Below are the code and all the weights of a small trained network. Each question names an input and a target symbol and asks about switching units off, where a switched-off unit gives its printed mean instead of its output.

import numpy as np


def w(rows, s, z=0):
    codes = np.array(rows[::2]) - 128.0
    scale = np.full(codes.shape[1], s)
    scale[-1] = z or s
    return codes * scale


def f(y):
    return y / 2 * (1 + np.tanh(0.7978845608 * (y + 0.044715 * y**3)))


def softmax(a):
    e = np.exp(a - a.max(-1, keepdims=True))
    return e / e.sum(-1, keepdims=True)


def log_softmax(a):
    a = a - a.max(-1, keepdims=True)
    return a - np.log(np.exp(a).sum(-1, keepdims=True))


def net(x, mask):
    ids = ['ΞΠΩαγδεστψ'.index(c) for c in x.split()]
    T = len(ids)
    res = E[ids] + P[:T]
    u = 0
    for l in range(2):
        r = res
        for j in range(3):
            rows = slice(3 * j, 3 * j + 3)
            q, k, v = (r @ M[l][rows].T for M in (Q, K, V))
            z = softmax(np.where(np.tri(T) > 0, q @ k.T / 3**0.5, -1e9)) @ v
            o = O[l][rows]
            res = res + np.where(mask[u + j], z, o[:, -1]) @ o[:, :-1]
        u += 3
        y = f(res @ A[l][:, :-1].T + A[l][:, -1])
        res = res + np.where(mask[u : u + 4], y, B[l][:, -1]) @ B[l][:, :-1]
        u += 4
    return log_softmax(res[-1] @ U[:, :-1].T + U[:, -1])


Q, K, V, O, A, B = {}, {}, {}, {}, {}, {}
E = w([
[53,151,118,85,150,122],'Ξ',
[71,127,113,76,146,118],'Π',
[76,121,172,30,162,97],'Ω',
[178,138,171,142,20,3],'α',
[93,106,103,128,167,158],'γ',
[91,104,107,134,174,154],'δ',
[76,30,235,91,134,203],'ε',
[153,86,74,131,119,228],'σ',
[16,92,127,187,191,99],'τ',
[126,64,89,207,186,158],'ψ',
],0.011)
P = w([
[84,211,75,118,254,95],'0',
[96,135,76,102,214,106],'1',
[113,106,87,110,191,120],'2',
[119,77,107,111,159,125],'3',
[122,67,123,118,141,129],'4',
[119,67,137,128,125,138],'5',
[110,73,150,137,117,140],'6',
[107,72,155,145,102,146],'7',
[103,75,161,153,94,155],'8',
[94,77,163,169,72,158],'9',
[93,71,161,166,62,153],'10',
[87,79,171,176,57,152],'11',
],0.0078)
Q[0] = w([
[131,75,200,145,105,65],'L0H1',
[236,201,53,158,81,117],'L0H1',
[183,223,85,151,100,136],'L0H1',
[105,74,148,216,85,106],'L0H2',
[159,179,120,90,162,108],'L0H2',
[139,52,96,166,74,139],'L0H2',
[31,20,106,254,182,238],'L0H3',
[33,172,158,151,181,195],'L0H3',
[170,141,186,12,41,219],'L0H3',
],0.0065)
K[0] = w([
[138,116,163,144,98,116],'L0H1',
[185,176,73,88,120,107],'L0H1',
[159,136,98,117,144,107],'L0H1',
[168,155,143,104,123,98],'L0H2',
[112,88,148,144,137,157],'L0H2',
[129,125,131,130,109,80],'L0H2',
[84,71,76,190,157,212],'L0H3',
[85,132,106,129,172,136],'L0H3',
[128,145,130,6,116,163],'L0H3',
],0.012)
V[0] = w([
[64,121,122,107,231,207],'L0H1',
[182,199,69,95,114,76],'L0H1',
[199,226,93,134,111,64],'L0H1',
[136,73,138,167,119,77],'L0H2',
[141,217,42,165,151,182],'L0H2',
[223,162,164,152,2,64],'L0H2',
[121,118,143,229,103,85],'L0H3',
[170,150,127,175,55,131],'L0H3',
[119,138,75,210,173,202],'L0H3',
],0.007)
O[0] = w([
[210,88,22,88,140,125,235],'L0H1',
[203,179,228,156,164,113,41],'L0H1',
[160,178,211,158,189,127,2],'L0H1',
[59,21,190,104,98,184,140],'L0H2',
[157,196,118,87,195,137,55],'L0H2',
[38,194,253,190,94,220,12],'L0H2',
[86,164,113,213,192,127,106],'L0H3',
[154,245,153,185,156,140,34],'L0H3',
[197,112,47,116,224,133,114],'L0H3',
],0.0052,0.005)
A[0] = w([
[206,100,52,172,52,115,113],'L0N1',
[175,76,83,161,134,254,253],'L0N2',
[186,142,80,161,68,51,125],'L0N3',
[85,172,206,170,65,161,67],'L0N4',
],0.0068,0.0026)
B[0] = w([
[146,225,38,177,166,33,208],'L0N1',
[236,68,16,194,58,124,254],'L0N2',
[50,215,139,202,122,2,161],'L0N3',
[240,52,163,16,155,45,171],'L0N4',
],0.0043,0.0054)
Q[1] = w([
[92,208,183,70,162,200],'L1H1',
[142,216,254,194,143,237],'L1H1',
[49,3,126,75,36,29],'L1H1',
[158,210,170,160,127,156],'L1H2',
[195,217,181,192,116,158],'L1H2',
[123,171,110,156,156,209],'L1H2',
[101,90,169,163,112,199],'L1H3',
[130,177,75,150,171,72],'L1H3',
[155,210,54,101,191,90],'L1H3',
],0.0073)
K[1] = w([
[167,115,148,2,119,102],'L1H1',
[169,93,103,40,170,130],'L1H1',
[84,139,117,182,59,214],'L1H1',
[159,132,91,33,176,150],'L1H2',
[130,141,72,46,184,136],'L1H2',
[189,140,134,84,160,87],'L1H2',
[82,172,191,133,83,103],'L1H3',
[137,77,88,111,143,190],'L1H3',
[123,67,52,96,156,157],'L1H3',
],0.01)
V[1] = w([
[2,109,103,165,156,76],'L1H1',
[148,134,122,4,29,141],'L1H1',
[244,159,79,202,62,108],'L1H1',
[159,77,142,230,176,122],'L1H2',
[177,46,141,126,111,169],'L1H2',
[153,20,78,110,163,201],'L1H2',
[115,150,193,177,108,122],'L1H3',
[122,133,141,207,78,108],'L1H3',
[142,133,142,232,101,147],'L1H3',
],0.0083)
O[1] = w([
[143,63,200,143,147,14,223],'L1H1',
[161,223,94,51,3,114,137],'L1H1',
[137,212,215,69,218,219,254],'L1H1',
[108,49,54,205,197,134,137],'L1H2',
[147,111,4,76,181,111,140],'L1H2',
[137,82,79,47,193,142,119],'L1H2',
[126,92,89,18,163,148,9],'L1H3',
[66,141,111,78,184,135,101],'L1H3',
[81,102,88,104,205,124,26],'L1H3',
],0.0064,0.0067)
A[1] = w([
[72,253,150,141,173,51,251],'L1N1',
[182,119,28,186,169,163,203],'L1N2',
[51,89,84,105,243,185,199],'L1N3',
[119,75,59,40,127,187,239],'L1N4',
],0.0076,0.0025)
B[1] = w([
[42,105,51,239,234,179,154],'L1N1',
[2,116,215,33,131,139,235],'L1N2',
[226,85,157,156,80,236,218],'L1N3',
[104,201,75,213,122,132,255],'L1N4',
],0.0061,0.0094)
U = w([
[128,158,100,253,128,141,221],'Ξ',
[138,114,157,157,75,152,90],'Π',
[169,109,194,49,61,128,172],'Ω',
[23,132,211,40,105,125,106],'α',
[138,145,122,115,147,117,135],'γ',
[135,140,123,119,149,117,100],'δ',
[94,157,22,136,142,100,90],'ε',
[138,219,102,123,147,191,231],'σ',
[128,49,100,137,161,81,2],'τ',
[189,76,146,127,149,183,73],'ψ',
],0.0057,0.0034)

Each question gives the input, a string of symbols that net reads in full, and the target symbol t.
The units are the heads (3 rows each of Q, K, V and O) and the neurons (one row each of A and B). Each row of codes is followed by its name. A weight is (code - 128) times the scale printed after its matrix; where a second scale follows, it is the last column's (O, A, B and U).
mask holds one flag per unit, layer by layer, with each layer's heads first. A switched-off unit (its flag False) gives its mean, the last column of its rows in O or B, instead of its output. The means were averaged over made-up inputs and are rounded, as every weight is.
A unit's drop is (log p(t) with every unit on - log p(t) with that unit switched off) / (log p(t) with every unit on - log p(t) with every unit switched off).
The circuit of an input: a set's keep is (log p(t) with only the set's units on - log p(t) with every unit switched off) / (log p(t) with every unit on - log p(t) with every unit switched off). Starting from the 12 units with the biggest drops (on a tie, the unit counted first), units are removed one at a time, each time the one whose removal leaves the highest keep (on an exact tie, the one counted first), for as long as the keep stays at least 0.8.
circuit, biggest first: the units of the circuit, biggest drop first
most important unit: the unit with the biggest drop
top k neurons: the k neurons with the biggest drops, biggest first
which heads matter: for each layer, one digit per head in row order, 1 if its drop is at least 0.15 and else 0, layers parted by /
input ε Ξ σ ε τ Ω Π ε Ξ, target ε: circuit, biggest first => [L1H2; L1N4; L0H1]
input Ω Ω ψ Ξ ε Ω α α Ω Π α α, target α: most important unit => L1H3
input ε Ω τ Ω Ξ τ Ω δ, target τ: circuit, biggest first => [L1H1; L1H2]
input Ω Ω ψ Ω α Ω Ω, target α: which heads matter => 001 / 011
input Ω Ω σ σ α, target Ξ: top 4 neurons => [L1N1; L0N3; L1N2; L0N1]
input ε δ τ ε ε Ω Ξ δ ψ Ω α, target Ξ: top 4 neurons => [L0N1; L0N3; L1N1; L1N2]
input Ω ε α σ σ Ω σ Ω ε Ω Π, target Ξ: which heads matter => 101 / 011
input ψ τ Ω Ω Ω Ω Ω σ ψ ε, target ψ: top 2 neurons => [L1N3; L0N2]
input ε ε δ τ σ Ω Ω σ ψ ε, target ψ: which heads matter => 001 / 110
input ψ Ξ α τ ε α α τ α Ω ε Ω, target ε: circuit, biggest first => [L1H3; L0H2; L0H1; L1N4]
input Ω Ω Ω α Ω ψ σ α τ Ω τ Π, target τ: top 2 neurons => [L0N4; L1N2]
input ε ε σ Ω α σ Ω α δ Ω Ω τ, target τ: circuit, biggest first => [L1H1; L0H2; L1H3]
input τ α τ α Π τ ε ψ, target ψ: which heads matter => 011 / 101
input ψ ψ ε Ω, target ψ: circuit, biggest first => [L1H1; L1N3; L1H2]
input Ω Ω γ ε σ, target σ: which heads matter => 000 / 110
input Ω σ τ Ω Ω Ω δ Ω ε ε, target ε: circuit, biggest first => [L1H2; L1N4; L0H1]
input ψ Ω ψ, target ψ: which heads matter => 001 / 110
input Ξ γ τ ψ τ σ Ξ Ω Ω Ξ τ Ω, target τ: which heads matter => 000 / 110
input ε α ε α Ω τ, target τ: which heads matter => 110 / 101
input Ω ψ Ω α γ Ω Ω α, target α: most important unit => L0H2
input τ Ω δ, target τ: circuit, biggest first => [L1H1]
input α ε δ Ω σ, target Ξ: which heads matter => 101 / 011
input ε Ω α Ω δ Ω Ω α ε, target ε: which heads matter => 110 / 101
input Ξ α ψ Ω, target Ξ: circuit, biggest first => [L1H2; L1N2; L0H3; L0H1]
input Ω Ω Ω ψ τ, target ψ: circuit, biggest first => [L1N3; L1H2; L0H3]
input Ω α σ Ω γ Ω σ α, target σ: which heads matter => 111 / 111
input τ σ ε σ γ, target σ: top 2 neurons => [L0N2; L1N4]
input ψ ε α δ, target Ξ: which heads matter => 001 / 011
input Ω Ω Π ε σ Π, target σ: which heads matter => 000 / 110
